Here is a tiny trained network, its code and every weight. The questions are about switching its units off for an input and a class, where a switched-off unit gives its printed mean instead of its output.

import numpy as np


def w(rows, s, z=0):
    codes = np.array(rows[::2]) - 128.0
    scale = np.full(codes.shape[1], s)
    scale[-1] = z or s
    return codes * scale


def f(y):
    return np.maximum(y, 0)


def log_softmax(a):
    a = a - a.max(-1, keepdims=True)
    return a - np.log(np.exp(a).sum(-1, keepdims=True))


def net(x, mask):
    res = np.array(x, float).reshape(1, 4) / 4 @ E
    y = f(res @ A[0][:, :-1].T + A[0][:, -1])
    res = res + np.where(mask, y, B[0][:, -1]) @ B[0][:, :-1]
    return log_softmax(res[-1] @ U[:, :-1].T + U[:, -1])


A, B = {}, {}
E = w([
[88,93,17,2,206,113,89,53,53,109],'x0',
[127,51,156,160,90,44,76,183,70,153],'x1',
[202,142,210,110,247,82,116,27,40,216],'x2',
[50,165,107,194,12,169,44,35,189,186],'x3',
],0.01)
A[0] = w([
[59,83,37,158,72,93,41,132,91,225,178],'N1',
[134,126,108,77,137,1,76,115,108,90,158],'N2',
[57,181,111,146,109,209,95,129,147,11,204],'N3',
[177,174,151,111,212,114,192,109,97,140,185],'N4',
[129,163,165,127,153,73,84,105,47,201,114],'N5',
[158,167,85,113,64,173,125,188,139,116,202],'N6',
[162,114,136,125,203,44,69,130,79,115,170],'N7',
[125,153,227,195,40,108,110,174,92,146,252],'N8',
[128,127,129,68,176,162,79,134,6,140,176],'N9',
[184,187,39,62,161,164,204,113,145,89,158],'N10',
[144,153,70,41,167,164,141,132,136,67,189],'N11',
],0.0083,0.004)
B[0] = w([
[167,193,71,133,100,149,95,101,134,109,224],'N1',
[135,102,43,97,56,47,103,134,85,89,186],'N2',
[102,144,106,143,138,172,164,169,189,67,219],'N3',
[160,89,205,96,158,119,98,163,118,210,230],'N4',
[108,160,109,145,174,114,97,102,138,163,208],'N5',
[93,158,166,189,131,98,198,160,176,93,195],'N6',
[92,93,140,138,157,41,102,132,62,192,213],'N7',
[98,111,186,218,56,139,166,75,144,169,247],'N8',
[67,2,61,108,132,87,68,113,100,176,213],'N9',
[87,86,119,143,211,192,114,191,163,116,212],'N10',
[70,116,102,79,175,117,112,158,158,89,206],'N11',
],0.0098,0.014)
U = w([
[96,183,92,107,181,183,165,150,232,3,106],'0',
[114,155,176,160,60,193,167,94,140,136,253],'1',
[132,172,72,120,147,134,70,72,129,222,53],'2',
[214,166,214,94,194,179,122,159,93,204,163],'3',
[118,102,96,78,109,1,123,89,19,140,60],'4',
[209,215,162,104,157,165,109,80,86,130,59],'5',
[153,138,58,64,66,110,85,74,68,64,135],'6',
[80,61,93,8,196,152,98,126,118,172,58],'7',
],0.0078,0.0025)

Each question gives the input, the list of numbers given to net, and the class t.
The units are the neurons (one row each of A and B). Each row of codes is followed by its name. A weight is (code - 128) times the scale printed after its matrix; where a second scale follows, it is the last column's (A, B and U).
mask holds one flag per neuron, in row order. A switched-off neuron (its flag False) gives its mean, the last column of its row in B, instead of its output. The means were averaged over made-up inputs and are rounded, as every weight is.
A unit's drop is (log p(t) with every unit on - log p(t) with that unit switched off) / (log p(t) with every unit on - log p(t) with every unit switched off).
The circuit of an input: a set's keep is (log p(t) with only the set's units on - log p(t) with every unit switched off) / (log p(t) with every unit on - log p(t) with every unit switched off). Starting from all 11 units, units are removed one at a time, each time the one whose removal leaves the highest keep (on an exact tie, the one counted first), for as long as the keep stays at least 0.8.
circuit, biggest first: the units of the circuit, biggest drop first
unit that matters most: the unit with the biggest drop
k most important neurons: the k neurons with the biggest drops, biggest first
drop of u: that unit's drop, to one decimal
input [-1,2,2,5], class 1: circuit, biggest first -> (N9 N8)
input [8,0,6,4], class 4: unit that matters most -> N2
input [3,-7,1,1], class 0: 4 most important neurons -> (N7 N3 N10 N2)
input [-3,0,-1,-8], class 3: circuit, biggest first -> (N9 N4)
input [-4,-2,4,3], class 1: 4 most important neurons -> (N8 N7 N9 N4)
input [0,1,2,8], class 1: circuit, biggest first -> (N9 N7)
input [7,0,6,0], class 4: 3 most important neurons -> (N2 N7 N3)
input [5,6,-6,-2], class 6: 2 most important neurons -> (N1 N4)
input [0,3,-6,-8], class 0: 2 most important neurons -> (N9 N4)
input [-7,8,0,-8], class 1: 3 most important neurons -> (N8 N9 N11)
input [4,7,-8,1], class 0: 2 most important neurons -> (N3 N6)
input [-2,-6,2,-3], class 3: 4 most important neurons -> (N9 N4 N2 N3)
input [-6,7,-7,-5], class 1: drop of N8 -> 0.4
input [3,2,0,5], class 6: drop of N10 -> 0.1
input [-3,2,2,4], class 1: drop of N9 -> 0.1
input [-6,4,-5,-8], class 1: drop of N8 -> 0.2
input [0,-3,-3,8], class 0: circuit, biggest first -> (N3)
